Each row is followed by its class.
[14,-10,4,-33,1,-5,-36,-68,-56,-11,-14,10,-3,-48,-54,18,-11,-85,-56,4,48,60,-13,-3,40,7,-16,-24,-18,8,5,50,-20,2] -> R
[7,-10,-18,18,-20,1,5,-4,-3,13,-13,1,-3,13,5,-31,-6,36,-11,-1,19,7,11,-7,13,-14,9,22,-1,0,-28,-9,-8,11] -> E
[-15,-8,1,34,-15,-5,7,-8,2,-20,12,-14,-14,-9,-26,-52,6,26,21,3,39,26,26,-5,-37,25,3,-26,-3,-25,-17,3,0,-6] -> E
[9,12,4,-7,15,22,13,35,-4,-13,1,-16,-2,15,21,1,-14,20,3,-18,13,-5,1,-17,-1,3,-1,17,2,12,-6,-15,-7,15] -> C
[9,-11,-24,20,-8,2,6,-25,15,-9,-9,-20,-13,6,11,-9,0,19,3,9,-2,13,6,-6,-10,16,0,11,-4,-29,-24,-8,9,-19] -> E
[25,2,5,19,-34,-3,-4,21,19,-7,23,-34,19,10,26,-52,38,36,43,-28,-33,-18,13,-15,-19,-16,11,1,-4,-3,-26,-33,7,-21] -> Y
[8,9,14,-13,35,7,7,-2,-32,-11,-11,14,10,12,-22,-39,29,28,-9,26,-1,-3,15,-40,0,-5,15,16,22,-10,17,-36,1,27] -> C
[-18,-22,3,-24,-36,13,-41,-37,-13,-31,-26,-27,2,-52,-33,-7,11,-81,-7,4,20,29,34,-2,-4,10,-2,-22,-40,6,-24,64,-11,-32] -> X
[35,50,15,-27,22,1,-9,29,-18,-3,-20,5,17,12,22,50,2,-33,-55,-7,12,39,-20,-14,-21,14,-18,-17,9,6,-15,-43,-14,2] -> V
[-4,-29,-1,-24,29,13,13,2,-37,-17,-6,-5,-6,-1,6,-18,15,58,-4,-14,-10,-46,8,-48,23,-11,-1,35,-5,-18,13,-31,11,5] -> C
[17,19,53,-57,7,-6,-19,19,0,-22,11,-20,1,-47,-38,-12,41,-60,3,-5,24,50,-22,15,-28,-4,-52,-37,-24,33,26,23,-50,14] -> G
[33,16,-6,-37,-4,8,-18,0,-56,-15,18,7,13,-65,-40,29,-3,31,-9,-31,-32,-7,-2,-38,23,10,-33,7,2,-25,18,23,36,-22] -> V
[56,-24,-41,0,13,28,25,-44,14,-38,-32,31,-33,23,15,9,6,2,-9,-55,16,-10,-38,-73,-13,-19,-26,27,6,-69,-19,-4,-3,-23] -> V
[-5,32,-32,-3,-8,46,-18,2,2,-34,-8,-23,-12,-7,40,10,-30,-40,-16,-36,37,20,-17,-15,-25,-23,-13,2,-18,22,-17,71,-18,-11] -> C
[-35,14,-26,3,-5,10,2,-4,-23,-9,-30,-18,-2,27,27,-38,-9,-42,-22,-8,42,7,-8,-36,5,-5,9,2,0,6,-19,11,-5,5] -> Y
[12,4,-19,13,-3,10,9,-24,13,-14,-13,-14,-17,12,7,5,-9,-6,6,2,-3,8,-11,-25,-13,16,-3,18,7,-18,-24,-17,1,-14] -> V
[18,8,3,-1,9,-6,14,40,-3,-4,2,-3,1,24,12,-6,-22,28,3,-14,26,-9,-12,-16,-4,11,-3,12,6,0,3,-22,-7,19] -> R
[-5,-7,-18,18,5,3,-5,-19,11,-11,-1,-19,-20,36,23,-6,-10,-28,6,-8,9,8,-13,-21,1,9,-1,2,-2,-9,-17,-2,-11,-13] -> Y
[2,17,-1,21,1,10,-5,10,5,18,8,-13,-27,64,4,-13,-14,45,37,34,-21,21,-11,-4,-13,3,13,29,-1,51,-10,-3,-7,20] -> G
[6,46,53,-31,37,-27,13,36,9,6,29,-18,-4,56,15,21,13,-40,-7,-4,-34,17,-1,-15,10,-4,-39,-34,-18,70,13,-32,-57,33] -> G
[1,-19,0,-2,0,-1,-5,-5,-5,3,-6,4,2,7,-7,-18,13,14,17,6,-10,-5,17,-11,-5,-3,1,-4,-6,-6,4,1,1,-1] -> X
[-9,-2,-1,10,0,-4,-1,28,-5,4,11,-11,-2,29,16,-11,-11,10,11,-14,14,-5,-8,-21,6,1,-4,10,1,3,-5,-18,-9,9] -> Y
[-10,13,-3,11,-14,0,-10,16,-4,10,2,-18,-1,30,-1,-33,1,27,16,15,4,4,14,-18,-13,-14,10,20,0,32,-9,-6,-7,12] -> X
[-21,5,25,17,4,-23,-1,-15,-18,14,26,-16,6,6,-23,-38,10,-5,18,13,33,29,-14,16,-13,-1,15,-14,4,26,11,-10,-19,19] -> F
[-28,12,-4,0,-12,-1,16,7,-5,4,-16,-29,23,9,4,-12,-20,-29,8,12,16,-4,-5,-2,12,9,27,36,6,12,-11,4,11,3] -> F
[-3,47,-32,-23,29,0,19,45,-18,57,33,-20,7,11,39,23,-45,66,5,36,-69,-17,-49,52,55,17,-20,31,16,42,28,-16,1,15] -> G
[-16,-27,24,-13,2,5,-25,-7,-41,0,2,27,-10,-4,-19,26,-1,-4,-15,-4,-20,-13,15,-35,-2,2,0,-9,-8,-11,9,5,20,-23] -> G
[5,-7,-14,16,7,18,13,-23,15,-12,-9,-17,-6,21,20,-6,-10,1,7,11,5,4,5,-13,0,2,18,21,1,-4,-21,-11,-5,-1] -> C
[5,-6,-14,19,-6,4,8,-30,11,-11,-5,-5,-13,7,4,7,-13,-4,3,-5,3,1,-8,-29,-10,5,-4,14,4,-23,-20,-13,-1,-16] -> V
[15,-11,-5,16,-12,-9,11,-4,4,17,-4,5,4,29,17,-4,-20,17,8,-11,11,-3,0,-5,21,-17,10,7,-9,19,-12,-3,-13,23] -> R
[-3,15,-5,10,8,1,9,40,13,1,18,-3,-14,13,18,-20,-6,46,3,-17,14,-13,-5,0,-9,0,8,17,8,2,0,-14,-7,13] -> Q
[3,-15,-13,11,2,17,19,-19,19,-15,-12,-13,-4,8,20,-6,-6,-6,9,3,12,2,8,-8,2,8,13,7,-6,-12,-20,-6,-10,-2] -> C
[-9,4,-17,17,1,8,11,-23,14,-20,2,-14,-20,5,5,-14,4,-6,4,-4,4,8,3,-8,-7,16,12,2,-2,-20,-20,2,6,-12] -> Q
[16,-3,11,1,8,-12,7,38,-1,7,7,-2,2,24,15,2,-15,46,11,-8,7,-17,-7,-8,-3,2,-1,17,1,8,8,-32,-5,20] -> R
[-17,19,-15,-29,13,15,7,4,-27,-27,-32,-23,11,-5,10,-14,-6,-42,-19,-14,28,-11,-5,-37,5,1,-2,21,12,-22,-8,4,23,-6] -> Y
[-4,-9,1,-8,13,-6,-6,1,-6,7,-8,-3,-2,16,-6,-14,10,26,17,21,-6,-1,16,0,-3,-2,1,2,-9,10,5,-2,-7,12] -> X
[-7,18,2,10,-32,11,-7,-3,6,-29,0,-20,-9,-28,-21,-35,23,9,5,-12,26,6,26,-32,-39,-6,24,16,6,-12,-21,8,27,-13] -> Q
[-2,5,-11,39,-2,19,11,-71,-16,-9,1,-27,-4,50,-4,24,-12,-52,21,13,-37,27,-22,-23,5,20,30,37,10,-15,-40,-24,36,-36] -> F
[14,3,39,22,-12,-1,-19,-6,-2,-6,15,-44,0,33,-1,-20,-3,-56,25,-19,-6,17,13,-29,-12,0,11,9,20,19,-22,-38,18,-9] -> Y
[-20,53,49,15,-36,-5,-45,47,-7,6,45,-75,26,-16,22,-10,-3,-35,6,-14,-32,24,19,31,-33,-14,-18,-13,-15,72,-23,-15,-8,-15] -> E
[8,-12,-24,18,-15,1,8,-29,13,-11,-14,-24,-10,3,5,-16,1,8,1,5,5,17,7,-10,-4,15,-1,10,-7,-27,-26,-2,7,-18] -> E
[-8,6,-13,11,9,8,14,-18,15,-14,1,-11,-15,2,14,-2,-1,-16,0,-7,-6,-1,-1,0,-2,12,8,3,5,-20,-11,-3,9,-11] -> Q
[-5,28,-1,27,8,8,-20,-28,-24,1,-2,-19,-6,67,24,8,-7,-43,0,4,-12,45,-4,-16,-2,2,13,-16,-7,34,-36,-9,-2,0] -> Y
[-40,-6,-20,5,-54,1,-7,22,10,20,-22,-31,18,-33,11,-3,-5,55,36,55,-17,-7,18,51,6,21,30,19,-35,29,-23,16,3,10] -> R
[16,-6,-32,-24,-7,39,-42,-24,15,-18,-70,-28,-9,-9,52,48,-17,-78,-53,2,-14,4,-13,2,-10,-13,-4,56,-3,-13,-37,20,15,-45] -> E
[9,-20,12,-10,-17,13,-6,-9,7,-12,-54,-7,20,-21,4,-1,-15,-114,-13,-12,20,15,-23,-21,0,9,-16,17,9,-21,-5,5,-4,-7] -> V
[0,-22,14,22,-22,-13,-19,-47,3,-13,3,-2,-12,-9,-32,-4,7,-17,-2,-7,42,48,33,-12,-17,-8,-6,-31,-29,1,-24,34,-17,-1] -> E
[19,27,-5,-14,21,13,-22,-32,-29,-43,-18,12,-4,-5,-30,-30,38,-25,-43,8,18,33,11,-32,-22,7,22,-4,7,-30,-17,5,8,-16] -> Q
[9,-10,8,15,10,-1,-5,1,1,2,-7,5,2,22,14,-5,-2,-7,2,-4,-20,8,14,4,-4,8,-6,-16,-1,-11,-8,-10,-2,-1] -> E
[19,-2,1,-4,16,-8,9,34,0,-2,-3,-2,-2,21,17,-12,-17,37,-3,-12,24,-24,-13,-19,-9,-1,1,25,14,-6,11,-30,0,15] -> R
[-11,-25,-26,23,1,30,-1,-24,11,5,-37,8,-6,48,37,4,-17,-3,-5,30,-9,-2,11,1,19,-7,38,31,-15,12,-41,-1,-22,7] -> C
[1,-13,-3,0,1,-1,-18,-12,0,-2,-13,7,3,13,-8,-16,7,-7,7,17,1,8,17,-7,-10,-5,6,-6,-8,1,-2,17,-12,-2] -> X
[6,6,-2,14,-2,19,20,8,-1,-2,0,-14,3,26,11,-29,-3,14,13,-2,8,9,8,-10,16,-4,14,12,-6,24,-23,-16,-24,24] -> C
[-14,-31,18,23,2,-27,-15,12,16,35,21,3,-13,27,26,-4,-16,8,10,-14,19,-18,-9,-11,2,-28,-5,5,16,15,25,-27,-15,19] -> Y
[10,-15,-5,1,5,-6,6,-11,2,1,-18,3,-1,19,12,6,-7,8,5,9,-1,-3,-1,-5,8,4,7,7,-9,-2,-3,-8,-3,11] -> R
[19,11,11,-6,-5,-11,-11,72,-3,22,-6,-12,36,29,38,-42,-5,27,12,-4,-4,-8,-26,19,6,-19,-5,17,-14,51,13,-10,-37,41] -> R
[-6,7,-3,24,-39,-6,8,-7,18,13,-12,-21,7,9,5,-8,-8,8,16,10,16,19,7,-12,-5,-4,10,15,-10,26,-34,-10,-12,14] -> V
[23,13,8,0,7,18,6,-20,5,-17,-20,-3,-7,18,-2,4,-11,-49,3,6,6,27,1,-27,-38,18,14,-3,24,-21,-12,5,36,-22] -> G
[29,-8,-31,-3,-13,5,2,-26,0,-10,-24,6,4,8,25,-12,3,-10,-22,-15,11,4,-13,-13,12,-11,5,-3,-19,-12,-23,13,-17,-9] -> R
[23,-26,17,0,1,-12,2,-9,11,-4,-20,8,7,17,8,3,2,-21,3,-7,3,-4,6,-13,0,-2,5,-4,-7,-9,-2,-16,-8,7] -> R
[2,-9,11,-9,24,13,6,9,-1,1,-14,0,7,17,26,3,0,2,3,7,-18,-13,12,2,13,-4,8,7,-3,12,0,-20,-13,19] -> C
[15,-19,4,12,-61,21,-28,-32,-8,-7,-21,-20,-6,-29,-6,22,-23,-50,-7,-38,32,34,7,-18,0,-8,4,8,-23,18,-52,30,6,-23] -> V
[19,-7,-4,1,10,-1,4,-9,2,-5,-16,-9,-2,13,12,-9,6,9,1,-5,-15,5,12,-6,2,4,-9,1,-4,-13,-9,-6,6,-1] -> E
